Below are the code and all the weights of a small trained network. Each question names an input and a target symbol and asks about switching units off, where a switched-off unit gives its printed mean instead of its output.

import numpy as np


def w(rows, s, z=0):
    codes = np.array(rows[::2]) - 128.0
    scale = np.full(codes.shape[1], s)
    scale[-1] = z or s
    return codes * scale


def norm(h):
    return h / np.sqrt((h * h).mean(-1, keepdims=True) + 1e-5)


def softmax(a):
    e = np.exp(a - a.max(-1, keepdims=True))
    return e / e.sum(-1, keepdims=True)


def log_softmax(a):
    a = a - a.max(-1, keepdims=True)
    return a - np.log(np.exp(a).sum(-1, keepdims=True))


def net(x, mask):
    ids = ['ΔΞΦΨαζηθπτ'.index(c) for c in x.split()]
    T = len(ids)
    res = E[ids] + P[:T]
    u = 0
    for l in range(3):
        r = norm(res)
        for j in range(2):
            rows = slice(4 * j, 4 * j + 4)
            q, k, v = (r @ M[l][rows].T for M in (Q, K, V))
            z = softmax(np.where(np.tri(T) > 0, q @ k.T / 4**0.5, -1e9)) @ v
            o = O[l][rows]
            res = res + np.where(mask[u + j], z, o[:, -1]) @ o[:, :-1]
        u += 2
    return log_softmax(norm(res)[-1] @ U[:, :-1].T + U[:, -1])


Q, K, V, O = {}, {}, {}, {}
E = w([
[159,90,131,167,153],'Δ',
[165,136,155,144,141],'Ξ',
[203,161,189,80,122],'Φ',
[102,156,90,187,166],'Ψ',
[71,33,32,103,78],'α',
[127,171,200,91,196],'ζ',
[133,146,110,109,74],'η',
[135,3,147,99,177],'θ',
[144,217,97,119,107],'π',
[85,154,91,142,150],'τ',
],0.023)
P = w([
[123,58,2,12,188],'0',
[213,111,85,165,81],'1',
[224,131,82,173,97],'2',
[215,123,62,167,98],'3',
[218,139,49,170,93],'4',
[215,152,51,156,88],'5',
[209,123,53,150,123],'6',
[220,136,47,157,106],'7',
[213,113,43,133,114],'8',
],0.0065)
Q[0] = w([
[172,93,151,250,109],'L0H1',
[14,134,211,206,62],'L0H1',
[61,126,226,144,59],'L0H1',
[164,135,66,73,171],'L0H1',
[86,95,108,90,177],'L0H2',
[194,35,58,137,61],'L0H2',
[100,91,75,135,148],'L0H2',
[61,63,138,176,60],'L0H2',
],0.018)
K[0] = w([
[197,160,143,248,140],'L0H1',
[47,140,227,204,52],'L0H1',
[114,137,197,146,16],'L0H1',
[126,108,64,62,196],'L0H1',
[110,117,156,207,167],'L0H2',
[190,47,8,57,189],'L0H2',
[123,113,88,187,146],'L0H2',
[135,63,125,193,118],'L0H2',
],0.016)
V[0] = w([
[77,106,209,81,98],'L0H1',
[89,174,154,164,66],'L0H1',
[213,31,4,213,73],'L0H1',
[205,172,134,200,91],'L0H1',
[127,145,164,183,136],'L0H2',
[183,90,88,140,171],'L0H2',
[55,164,136,60,68],'L0H2',
[143,124,147,164,141],'L0H2',
],0.012)
O[0] = w([
[185,89,132,75,129,62],'L0H1',
[87,164,170,58,147,29],'L0H1',
[105,152,215,251,129,247],'L0H1',
[54,163,202,119,69,111],'L0H1',
[107,86,77,148,149,89],'L0H2',
[152,145,142,162,80,184],'L0H2',
[118,141,153,68,170,93],'L0H2',
[120,110,100,145,133,118],'L0H2',
],0.012)
Q[1] = w([
[177,167,100,184,99],'L1H1',
[106,152,118,83,122],'L1H1',
[208,171,103,105,104],'L1H1',
[164,200,97,160,121],'L1H1',
[104,175,110,75,36],'L1H2',
[74,165,175,161,129],'L1H2',
[124,66,177,87,42],'L1H2',
[166,79,83,201,5],'L1H2',
],0.02)
K[1] = w([
[197,150,101,6,158],'L1H1',
[117,77,139,132,67],'L1H1',
[187,58,170,84,153],'L1H1',
[173,103,126,24,123],'L1H1',
[80,139,151,38,20],'L1H2',
[56,167,221,162,71],'L1H2',
[114,59,96,114,43],'L1H2',
[211,131,26,241,9],'L1H2',
],0.016)
V[1] = w([
[186,136,72,185,191],'L1H1',
[157,131,180,234,124],'L1H1',
[171,47,7,144,7],'L1H1',
[201,89,207,126,177],'L1H1',
[138,140,136,99,7],'L1H2',
[52,19,154,159,185],'L1H2',
[130,183,78,178,210],'L1H2',
[211,131,173,53,212],'L1H2',
],0.014)
O[1] = w([
[175,211,138,123,218,241],'L1H1',
[240,114,79,118,219,255],'L1H1',
[253,236,132,68,28,165],'L1H1',
[142,90,245,133,201,235],'L1H1',
[227,154,78,172,90,135],'L1H2',
[67,20,183,106,61,75],'L1H2',
[47,172,95,52,190,205],'L1H2',
[107,139,243,197,218,15],'L1H2',
],0.011,0.0084)
Q[2] = w([
[154,123,136,107,194],'L2H1',
[106,129,232,14,74],'L2H1',
[180,100,72,18,118],'L2H1',
[75,80,73,43,126],'L2H1',
[189,220,167,149,132],'L2H2',
[132,207,60,161,76],'L2H2',
[125,162,162,167,192],'L2H2',
[121,101,6,188,192],'L2H2',
],0.016)
K[2] = w([
[107,73,119,53,129],'L2H1',
[96,4,130,247,98],'L2H1',
[141,39,91,147,230],'L2H1',
[36,88,53,175,187],'L2H1',
[61,128,163,28,138],'L2H2',
[152,51,167,70,156],'L2H2',
[94,110,114,87,73],'L2H2',
[157,44,10,136,77],'L2H2',
],0.016)
V[2] = w([
[47,198,254,146,143],'L2H1',
[215,151,239,140,79],'L2H1',
[181,171,40,214,120],'L2H1',
[125,66,136,82,54],'L2H1',
[120,223,197,225,66],'L2H2',
[84,193,66,101,92],'L2H2',
[174,119,86,19,165],'L2H2',
[31,148,174,142,119],'L2H2',
],0.012)
O[2] = w([
[183,164,104,58,199,95],'L2H1',
[112,105,134,8,83,229],'L2H1',
[46,170,191,118,127,254],'L2H1',
[173,104,130,123,49,31],'L2H1',
[149,194,189,121,64,150],'L2H2',
[138,142,71,115,75,85],'L2H2',
[172,45,77,126,153,152],'L2H2',
[108,194,145,65,105,34],'L2H2',
],0.014,0.0097)
U = w([
[155,151,209,254,87,4],'Δ',
[220,173,62,207,85,19],'Ξ',
[150,160,171,102,63,231],'Φ',
[94,132,49,136,137,162],'Ψ',
[144,15,158,158,103,205],'α',
[136,65,30,86,83,170],'ζ',
[66,78,168,62,194,190],'η',
[248,125,189,136,172,106],'θ',
[47,178,88,155,115,148],'π',
[140,210,37,94,162,88],'τ',
],0.0081,0.0045)

Each question gives the input, a string of symbols that net reads in full, and the target symbol t.
The units are the heads (4 rows each of Q, K, V and O). Each row of codes is followed by its name. A weight is (code - 128) times the scale printed after its matrix; where a second scale follows, it is the last column's (O and U).
mask holds one flag per head, layer by layer. A switched-off head (its flag False) gives its mean, the last column of its rows in O, instead of its output. The means were averaged over made-up inputs and are rounded, as every weight is.
A unit's drop is (log p(t) with every unit on - log p(t) with that unit switched off) / (log p(t) with every unit on - log p(t) with every unit switched off).
The circuit of an input: a set's keep is (log p(t) with only the set's units on - log p(t) with every unit switched off) / (log p(t) with every unit on - log p(t) with every unit switched off). Starting from all 6 units, units are removed one at a time, each time the one whose removal leaves the highest keep (on an exact tie, the one counted first), for as long as the keep stays at least 0.8.
circuit, biggest first: the units of the circuit, biggest drop first
unit that matters most: the unit with the biggest drop
which heads matter: for each layer, one digit per head in row order, 1 if its drop is at least 0.15 and else 0, layers parted by /
input Φ π Φ θ θ Ξ, target Φ: circuit, biggest first	L0H1, L1H1
input Ξ θ Δ θ Ξ Ξ τ, target Ξ: unit that matters most	L1H1
input ζ θ α, target ζ: which heads matter	10 / 10 / 01
input η θ Φ, target η: which heads matter	01 / 10 / 00
input Φ η π α, target Φ: which heads matter	10 / 11 / 00
input Φ Ξ θ Φ π, target Φ: which heads matter	11 / 10 / 11
input Ξ Φ η τ π η α Φ, target Ξ: circuit, biggest first	L1H2, L0H1
input τ α π, target τ: circuit, biggest first	L1H2, L0H2
input η Ξ ζ, target η: which heads matter	11 / 11 / 00
input η τ Φ θ Ψ Φ Ξ η η, target η: which heads matter	11 / 10 / 00
input Φ Ξ Ψ, target Φ: which heads matter	10 / 10 / 10
input Φ Ξ Φ, target Φ: which heads matter	10 / 10 / 01
input π η θ π Δ τ π, target π: circuit, biggest first	L1H1, L0H2, L0H1
input π Ξ θ η Φ Φ ζ, target η: which heads matter	11 / 01 / 00
input α α Φ α Φ θ Φ, target α: circuit, biggest first	L1H2, L2H1, L2H2
input ζ ζ ζ Φ Φ θ, target ζ: circuit, biggest first	L0H1
input Φ π Δ Δ τ Δ, target Φ: circuit, biggest first	L0H1, L1H1, L2H1
input Φ τ Φ ζ, target Φ: which heads matter	10 / 11 / 01
input α Φ α Φ π Ξ, target α: which heads matter	11 / 11 / 11
input ζ π τ Φ Δ Ξ, target Φ: which heads matter	10 / 10 / 10
input π ζ π, target π: which heads matter	11 / 10 / 00
input η Φ α τ, target η: unit that matters most	L0H2
input π ζ η η Ξ, target π: circuit, biggest first	L1H1, L0H1
input α θ Δ ζ, target α: which heads matter	00 / 11 / 11
input Φ Φ π τ Ψ θ θ, target Φ: circuit, biggest first	L0H1, L1H2, L2H2
input η θ θ π α Φ Φ Ξ, target η: circuit, biggest first	L0H2, L1H1
input τ η ζ Δ η, target τ: circuit, biggest first	L0H1
input Δ τ η Δ θ, target Δ: circuit, biggest first	L0H2, L2H2
input η α Ξ Φ Δ π, target η: circuit, biggest first	L0H2, L1H1
